[121 106 123 118 109 130 133 121 111 133 131 114 117 130 117 151 116 142
 143]  k520
[127 127 181 132 137 134 128 133 136 137 125 129 132 129 125 130 118 131
 130]  k650
[121 106 123 118 109 130 133 121 111 133 131 127 132 136 119 123 125 135
 133]  k418
[129 130 137 125 181 132 132 118 127 127 129 134 133 130 130 137 125 136
 128]  k687
[125 118 129 127 131 137 133 132 128 127 125 134 130 129 131 181 136 137
 132]  k28
[132 118 144 138 216 149 121 136 142 129 139 112 137 119 118 144 118 145
 130]  k490
[135 141 151 143 252 138 124 139 123 147 133 114 117 135 129 126 116 136
 125]  k893
perm: [130 145 118 144 118 119 137 112 139 129 142 136 121 149 216 138 144 118
 132]
k490
perm: [128 136 125 137 130 130 133 134 129 127 127 118 132 132 181 125 137 130
 129]
k687
perm: [129 125 130 118 131 130 127 127 181 132 137 134 128 133 136 137 125 129
 132]
k650
perm: [128 136 127 129 130 137 130 132 133 132 131 118 127 137 125 181 125 129
 134]
k650

[117 231  43 145  52  94  33] -> k874
[ 98 217  23  84 180  31 168] -> k872
[ 31  98 168 217  84  23 181] -> k584
[117 231  43 145  88  94  33] -> k736
perm: [217  23  84 180  31 168  98]
k872
perm: [180 168  31  23  84 217  98]
k872
perm: [ 43 145  88  94  33 117 231]
k736
perm: [ 84  31  23 217  98 168 180]
k872

[ 88 167 137 121  22 122  32  76  39 104 193  50  79 112  93 114 131] : k907
[ 39  76  88 193 105  79  22 122 114 137 131 121 167  93  50  32 112] : k329
[178 185  64 103 133 171 121  90 100  55  74 184  59 162 183  78 171] : k778
perm: [ 22  32  39  50  76  79  88  93 105 112 114 121 122 131 137 167 193]
k329
perm: [ 22  32  39  50  76  79  88  93 104 112 114 121 122 131 137 167 193]
k907
perm: [104 193  50  79 112  93 114 131  88 167 137 121  22 122  32  76  39]
k907

[126 118 125 121 170] -> k851
[123 114 139 184  95] -> k249
[122  95 184 139 114] -> k556
[ 98 119 193 112  74] -> k569
[143 149  46 151  63] -> k193
[ 93  68 235 140 118] -> k119
[143 150  46 149  63] -> k542
[ 73  85 146  94 139] -> k41
perm: [149  63 143 150  46]
k542
perm: [ 95 184 139 114 122]
k556
perm: [ 95 114 122 139 184]
k556
perm: [ 63 151  46 149 143]
k193

[143  92 150 114 136 144 138  91  98 114 175 177 137 140 102 110 118 104
 153 130  98 173 125  64 166  61 151 142 164]  k536
[106 109 135 121 134 141 141 103 101  79 122 150 166 161 140 116 150 158
 104 131 129 121  86 108  65  99 141 132 109]  k554
[ 92 104 136 125 137 140 144  98  91  61 118 153 175 173 142 110 151 165
 102 143 164  98 150 177  64 137 130 114 114]  k284
[143 173 175  98  91 150 137 118 164 130 104  61 142 136  98 110 114 166
 114 144 102 153 125 137 151  64 177  92 140]  k998
[166 131  79  65 121 108 129 135  86 140 132 141 109 150 158 121 141 150
 116 161 141 122  99 110 134 101 106 104 103]  k717
perm: [ 92 175 138 118 102 173  98 136 164 150 177 114 151  91 137 130  61 104
  64 143 153 114 144 142 166 125 110 140  98]
k536
perm: [ 65  79  86  99 101 103 104 106 108 109 109 116 121 121 122 129 131 132
 134 135 140 141 141 141 150 150 158 161 166]
k554
perm: [109 132 141  99  65 108  86 121 129 131 104 158 150 116 140 161 166 150
 122  79 101 103 141 141 134 121 135 109 106]
k554
perm: [103 166 131  79  65 121 108 129 135  86 140 132 141 109 150 158 121 141
 150 116 161 141 122  99 110 134 101 106 104]
k717
perm: [ 61  64  91  92  98  98 102 104 110 114 114 118 125 130 136 137 137 140
 142 143 144 150 151 153 164 165 173 175 177]
k284
perm: [114  92 104 136 125 137 140 144  98  91  61 118 153 175 173 142 110 151
 165 102 143 164  98 150 177  64 137 130 114]
k284
perm: [140  92 177  64 151 137 125 153 102 144 114 166 114 110  98 136 142  61
 104 130 164 118 137 150  91  98 175 173 143]
k998

[136 174 121 149 130 123] -> k885
[120 121 117 185 104 113] -> k213
[128 120 140 166 115 120] -> k268
[120 115 120 166 140 128] -> k108
[121 137 127 131 129 109] -> k895
[140 120 120 167 128 115] -> k3
[120 176 136  91 100 127] -> k385
[141   5 115 150 149 132] -> k805
[127 129 122 137 131 109] -> k920
[154 182 131  76 105 124] -> k706
perm: [128 115 140 120 120 167]
k3
perm: [109 122 127 129 131 137]
k920
perm: [109 127 137 122 129 131]
k920
perm: [109 121 127 129 131 137]
k895
perm: [121 123 130 136 149 174]
k885
perm: [122 131 129 109 127 137]
k920
perm: [115 120 120 128 140 167]
k3

